Below are the code and all the weights of a small trained network. Each question names an input and a class and asks about switching units off, where a switched-off unit gives its printed mean instead of its output.

import numpy as np


def w(rows, s, z=0):
    codes = np.array(rows[::2]) - 128.0
    scale = np.full(codes.shape[1], s)
    scale[-1] = z or s
    return codes * scale


def f(y):
    return np.maximum(y, 0)


def log_softmax(a):
    a = a - a.max(-1, keepdims=True)
    return a - np.log(np.exp(a).sum(-1, keepdims=True))


def net(x, mask):
    res = np.array(x, float).reshape(1, 6) / 4 @ E
    y = f(res @ A[0][:, :-1].T + A[0][:, -1])
    res = res + np.where(mask, y, B[0][:, -1]) @ B[0][:, :-1]
    return log_softmax(res[-1] @ U[:, :-1].T + U[:, -1])


A, B = {}, {}
E = w([
[69,95,72,186,63,207],'x0',
[98,225,151,39,67,122],'x1',
[71,44,122,110,154,127],'x2',
[210,193,175,160,147,100],'x3',
[133,142,89,73,130,111],'x4',
[51,130,253,124,97,143],'x5',
],0.0051)
A[0] = w([
[207,136,184,214,150,124,92],'n1',
[151,154,155,174,148,108,117],'n2',
[115,97,135,100,147,125,1],'n3',
[106,99,77,151,123,152,128],'n4',
[93,84,53,168,119,145,104],'n5',
[80,64,22,178,115,168,107],'n6',
[167,115,156,160,134,134,2],'n7',
[88,97,137,105,141,109,126],'n8',
[158,116,148,140,129,143,49],'n9',
[118,94,136,100,142,120,7],'n10',
[113,90,82,148,113,145,99],'n11',
[63,204,198,91,77,139,136],'n12',
[81,183,174,102,102,143,164],'n13',
[90,149,157,107,123,127,213],'n14',
[251,246,21,84,130,95,27],'n15',
[120,107,96,142,120,141,154],'n16',
[103,155,152,118,107,126,105],'n17',
[92,32,138,48,165,102,18],'n18',
[177,145,173,181,148,114,68],'n19',
[103,89,107,122,143,115,245],'n20',
[155,142,114,116,119,127,115],'n21',
],0.012,0.00062)
B[0] = w([
[196,127,169,162,118,121,202],'n1',
[155,125,142,155,122,138,167],'n2',
[123,121,132,126,149,112,148],'n3',
[128,99,115,107,98,131,178],'n4',
[121,79,116,101,88,139,199],'n5',
[125,60,105,82,67,141,231],'n6',
[158,130,145,138,127,118,154],'n7',
[112,126,141,129,151,101,162],'n8',
[145,127,138,135,129,127,143],'n9',
[122,122,127,132,145,106,148],'n10',
[125,98,112,113,98,129,175],'n11',
[70,186,153,135,91,159,218],'n12',
[96,169,150,122,105,150,190],'n13',
[105,156,141,120,116,122,167],'n14',
[141,154,3,127,196,187,253],'n15',
[125,109,122,118,111,134,160],'n16',
[112,146,145,123,122,148,159],'n17',
[112,115,143,123,178,53,195],'n18',
[167,129,148,164,116,133,180],'n19',
[126,116,129,100,134,101,167],'n20',
[125,129,109,134,140,136,148],'n21',
],0.045,0.0078)
U = w([
[232,143,207,243,112,133,147],'0',
[94,124,168,108,216,45,97],'1',
[163,171,10,141,221,196,102],'2',
[121,31,93,51,37,143,96],'3',
[41,253,183,128,67,185,253],'4',
],0.0046,0.00052)

Each question gives the input, the list of numbers given to net, and the class t.
The units are the neurons (one row each of A and B). Each row of codes is followed by its name. A weight is (code - 128) times the scale printed after its matrix; where a second scale follows, it is the last column's (A, B and U).
mask holds one flag per neuron, in row order. A switched-off neuron (its flag False) gives its mean, the last column of its row in B, instead of its output. The means were averaged over made-up inputs and are rounded, as every weight is.
A unit's drop is (log p(t) with every unit on - log p(t) with that unit switched off) / (log p(t) with every unit on - log p(t) with every unit switched off).
unit that matters most: the unit with the biggest drop
top k neurons: the k neurons with the biggest drops, biggest first
drop when u is switched off: that unit's drop, to one decimal
input [-3,-8,-8,-2,8,4], class 0: unit that matters most : n15
input [-3,-5,-7,-7,1,5], class 4: top 2 neurons : [n15 n6]
input [2,0,-8,7,-2,6], class 0: top 2 neurons : [n1 n19]
input [-2,-1,-2,-6,7,1], class 1: top 3 neurons : [n15 n6 n18]
input [-1,3,2,-1,1,-2], class 2: top 2 neurons : [n6 n12]
input [-5,-6,2,-2,-1,1], class 1: top 2 neurons : [n18 n15]
input [0,1,-2,0,-3,4], class 4: drop when n11 is switched off : 0.0
input [-5,2,8,-4,0,3], class 1: drop when n18 is switched off : 0.1
input [-7,-1,6,8,3,-1], class 2: drop when n15 is switched off : 2.5
input [8,5,-7,2,7,-3], class 2: drop when n15 is switched off : 0.5
input [0,6,6,-1,-6,-3], class 1: top 2 neurons : [n15 n6]
